(in the rows, 128 means zero)
Each row is followed by its group and then its class within the group.
[104 157 144 119 133  82  77  82 127 117 140 142 143 128 103 180 133 132
 150 131 144 150 119  95 138] : vos/G
[102 168 155  95 142  81  64  64 130 115 134 139 146 126  95 203 135 133
 160 133 150 154 115 137 143] : vos/X
[118 170 161  79 126  77  83  80 129 104 136 154 156 122 101 205 133 131
 144 122 152 140 115 129 127] : tif/B
[ 96 154 151 100 152  83  59  63 140 104 134 131 152 127  92 207 134 133
 164 135 138 143  98 127 150] : vos/G
[120 161 165  63 136  82  80  86 118 102 123 138 163 123 103 202 128 128
 148 118 144 137 106 136 138] : tif/P
[105 171 164 106 130 103  63  73 127 108 132 136 142 128  90 186 134 137
 157 132 145 164 117 148 140] : vos/X
[110 164 156  78 138  64  65  73 125 101 113 140 169 120  98 206 130 134
 154 132 143 141 115 136 139] : tif/B
[122 167 155  77 131  77  64  76 128 103 122 137 154 122 112 192 135 139
 153 127 147 145 105 130 133] : tif/B
[118 179 160  80 138  80  81  58 130 106 119 134 157 125  94 206 140 120
 159 132 149 133 110 140 136] : tif/P
[107 148 151  94 139  89  66  70 122 105 120 133 153 124  96 190 128 129
 159 131 146 156 115 147 161] : vos/X
[102 160 154  93 140  73  63  69 125 100 133 131 138 125 100 200 140 131
 158 123 153 156 112 141 144] : vos/G
[123 164 154  73 111  89  85  88 128  95 128 136 153 129 107 188 132 135
 147 119 143 135 120 146 131] : tif/P
[113 165 162  77 130  77  78  70 120  88 131 135 168 129  88 207 137 135
 151 124 148 144 108 134 135] : tif/P
[120 160 156  76 134 101  77  89 127 106 121 134 160 129 116 182 127 131
 153 119 142 148 112 137 127] : tif/P
[112 162 163  78 130  97  68  75 120 112 129 136 155 135 115 186 140 129
 147 114 151 154 124 128 133] : tif/B
[ 97 162 152  99 144  70  62  72 132 121 125 137 151 120  93 206 130 135
 160 138 147 152 116 139 144] : vos/X
[ 99 154 152 104 140  77  71  68 125 114 125 139 146 128  98 185 129 121
 160 128 146 145 116 137 150] : vos/G
[108 158 148  95 143  69  69  65 120 106 119 137 146 123  91 191 135 126
 158 131 150 149  90 139 147] : vos/G
[102 172 155 106 132  80  56  65 125  97 128 145 146 130  91 172 142 137
 160 126 147 162 114 146 150] : vos/X
[ 99 159 148  96 146  85  68  72 129 116 119 139 153 130 107 177 139 124
 156 125 147 145 109 139 140] : vos/G
[ 96 150 152 112 144  75  74  66 125 110 127 141 148 118 104 203 139 123
 152 137 156 144 115 137 145] : vos/G
[116 156 155  75 140  82  75  80 123 106 127 139 166 138 112 199 142 133
 154 115 139 148 110 124 130] : tif/B
[113 187 170  85 130  83  48  58 122  94 123 140 161 132  92 199 138 133
 154 118 149 160 116 148 135] : tif/B
[114 175 155  73 137  77  75  75 130 105 127 141 160 145 113 198 129 134
 151 125 147 147 114 134 130] : tif/B
[102 158 157 108 138  85  77  78 129 108 131 136 119 123  92 191 137 124
 159 128 141 154 113 144 144] : vos/G
[120 171 153  89 135 101  84  93 125 103 125 137 156 135 115 182 126 132
 143 125 144 145 115 137 136] : tif/P
[104 152 150 101 134  58  53  72 126  96 116 135 150 128  93 190 136 127
 153 140 141 155 121 145 146] : vos/X
[104 150 144 112 143  89  72  75 129 109 120 132 145 129 100 175 135 135
 154 127 142 164 109 138 145] : vos/G
[119 153 154  83 139  62  76  67 128  85 115 136 163 123  95 206 130 128
 154 129 143 143 115 120 144] : tif/B
[116 159 151  63 147  61  69  63 132  88 120 136 166 124 103 214 127 135
 151 124 145 141 106 127 139] : tif/P
[ 98 166 162 109 143  94  64  72 138 116 128 134 149 130  88 182 131 139
 165 135 142 161 109 147 143] : vos/X
[106 156 156  96 145  75  73  66 128  99 131 133 162 127  86 203 137 132
 161 127 146 152 110 143 148] : vos/X
[ 99 164 151 106 135  86  68  64 125 102 128 143 153 127  97 190 134 136
 149 132 149 159 117 150 173] : vos/X
[112 173 156 100 143  80  55  63 125 114 128 136 142 126  95 188 134 131
 165 127 144 156 108 138 146] : vos/G
[101 159 151 102 137  97  75  70 123 106 140 141 155 130  95 189 134 132
 152 136 147 155 115 150 143] : vos/X

Each row is followed by its group and then its class within the group.
[131 127 125 113 141 133 131 124  95 128 133 129 144  95 127  79 121 137
 126 132 143 132 129 138 126] : fuz/notat
[129 126 135 114 101 124 125 141 113 126 135 128 147 120 134  94 138 133
 124 125 128 123 138 131 131] : likit/renul
[127 127 133 117 120 122 119 147 106 135 144 125 139 127 125  83 123 124
 108 140 132 127 139 153 133] : butap/beze
[125 119 137 112 111 124 121 139 118 122 130 130 145 127 136 109 142 137
 129 121 128 133 123 123 117] : likit/renul
[128 131 126 105 128 124 117 140 119 128 139 120 136 132 126  96 124 125
 111 132 136 119 139 152 135] : butap/sazo
[130 127 127 113 137 128 130 126 111 129 128 121 136 122 125 100 121 135
 128 125 140 115 125 130 125] : fuz/notat
[131 130 131 120 121 123 124 144 105 135 138 132 134 127 126 100 127 124
 116 141 132 123 143 151 136] : butap/beze
[134 129 124 112 141 132 124 128  92 130 134 128 143 128 122  83 118 137
 128 127 147 125 128 131 121] : fuz/notat
[129 131 128 112 121 124 123 139 115 126 129 126 138 134 129 107 134 136
 119 127 136 121 131 128 132] : likit/renul
[133 128 130 116 137 135 131 123 103 128 130 132 131 115 129  93 125 136
 124 120 141 126 125 127 125] : fuz/notat
[133 129 134 109 139 133 131 129  95 120 127 130 137 127 126  97 125 143
 132 124 141 127 115 125 124] : fuz/Lugan
[123 128 139 114 115 123 125 141 126 125 134 125 141 126 128 115 141 134
 126 127 127 124 134 126 130] : likit/renul

Each row is followed by its group and then its class within the group.
[100 134 101 115 120 116 127 150 111 105 119 177 130 129 138 129 125 125
 119 114 143 113 179 135 129] : [18]/[58]
[115 138 119 121 110 120 146 138 121 132 118 143 139 122 133 128 121 134
 112 157 142 106 166 131 131] : [11]/[73]
[100 123 105 120 124 124 139 143 139 113 122 146 128 115 136 137 131 133
 118 135 140 108 160 140 126] : [18]/[63]
[ 98 120  98 116  99 122 152 140 104  74 122 200 148 109 153 139 133 133
 105 143 165 102 193 135 134] : [18]/[58]
[ 97 115  99 128 115 114 139 149 109  92 116 182 133 113 144 140 127 132
 107 142 155 117 186 145 134] : [18]/[58]
[ 98 129  90 117 116 123 136 177 108 107 121 181 134  99 140 137 122 133
 109 128 152 108 204 146 124] : [19]/[52]
[107 129 110 125 124 125 127 146 119 118 123 168 129 120 134 132 123 130
 120 116 141 116 174 136 127] : [19]/[52]
[108 106 109 117 115 130 146 122 121  86 123 172 137 105 145 145 137 131
 119 134 147 104 170 136 134] : [18]/[58]
[ 93 103 108 114 116 121 121 142 106  97 128 190 137 107 142 142 134 137
 116 122 159 100 184 138  97] : [19]/[52]
[108 112 117 116 124 106 131 142 101 113 129 149 136 104 143 134 131 135
 125 143 146 115 173 139 129] : [11]/[60]
[108 125 107 112 114 117 134 152 113 106 116 170 134 118 140 140 124 127
 119 128 151 108 175 140 132] : [18]/[58]
[113 141  94 121 109 118 145 161 113  81 116 184 129 120 140 139 115 123
 107 128 144 113 175 145 128] : [18]/[58]
[117 121 107 123 131 120 120 152 129 127 112 130 100 130 121 139 126 121
 119 141 123 132 145 141 128] : [18]/[74]
[101 134  90 120 115 115 136 157 101 120 116 164 140 116 143 126 116 142
  96 158 151 109 195 137 118] : [11]/[73]
[100 121 110 125 116 127 123 152 115  97 125 177 144 108 144 132 124 137
 117 120 152  97 174 133 131] : [19]/[52]
[ 76 114  96 109 107 105 124 145  91 110 119 186 130 109 139 147 141 135
 120 147 159  96 197 128 136] : [18]/[58]
[101 121 111 121 116  96 151 124 108 120 125 146 149 118 147 118 138 144
 116 149 153 102 173 121 129] : [11]/[73]
[105 117 115 120 117 111 127 142 108 128 123 142 136 120 134 130 137 137
 134 158 144 115 170 134 131] : [11]/[73]
[119 144 114 111 124 106 139 153 107 127 121 147 138 115 159 124 116 134
 123 159 141 108 167 132 128] : [11]/[67]
[100 113 108 127 119 122 122 138 110 104 128 164 138 113 140 136 130 129
 114 135 145 101 169 133 130] : [19]/[69]
[126 158 104 125 116 118 143 145 121 115 123 148 145 134 140 119 107 130
 119 138 133 119 150 129 129] : [11]/[67]
[ 85  91 117 112 118 126 121 126 107 102 127 159 133 110 142 121 142 135
 114 134 151 104 156 134 127] : [18]/[74]
[114 135 111 124 113 102 133 134 109 125 133 157 145 113 142 121 118 133
 122 154 138 100 171 136 120] : [11]/[67]
[ 73  80 116 105 115 102 109 115  86 126 135 158 131 110 151 131 149 146
 127 177 159  98 188 121 136] : [11]/[67]
[104 133  94 115 111 106 141 156 108  96 125 188 133 109 144 139 125 135
 113 136 157 109 196 141 134] : [18]/[58]
[116 121 109 111 119 119 147 148 109  98 122 163 127 106 142 138 119 130
 115 142 141 108 162 141 136] : [18]/[63]
[114 117  97 119 120 121 129 151 110 108 121 156 116 107 133 135 123 134
 118 152 130 108 162 136 133] : [18]/[74]
[ 99 111 104 126 120 112 130 139 101 118 125 172 130 111 144 134 135 135
 119 129 149 110 170 128 131] : [19]/[69]
[113 141  98 128 117 117 138 163 113 111 113 165 124 128 134 142 125 127
 119 121 141 125 175 142 134] : [18]/[58]
[112 113 123 124 139 129 121 116 120 111 131 147 137 122 134 130 131 131
 131  91 141 108 146 133 126] : [19]/[52]
[134 146 108 119 106 122 161 153 113 117 116 146 132 118 142 126 115 130
 115 150 143 105 169 142 122] : [11]/[60]
[115 128 122 131 123 117 134 128 116 123 132 153 142 118 139 124 128 142
 118 145 140 104 153 129 134] : [11]/[73]
[112 141  95 124 118 116 149 150 122 102 127 174 135 113 146 135 125 128
 115 129 136 108 179 145 126] : [18]/[58]
[104 129 111 122 121 123 119 155 115 120 137 176 129 117 134 138 121 133
 123 106 145 107 170 137 123] : [19]/[52]
[ 94 110 102 115 122 135 114 151 109 116 126 165 127 112 137 146 129 125
 117 121 147 117 176 141 128] : [19]/[52]
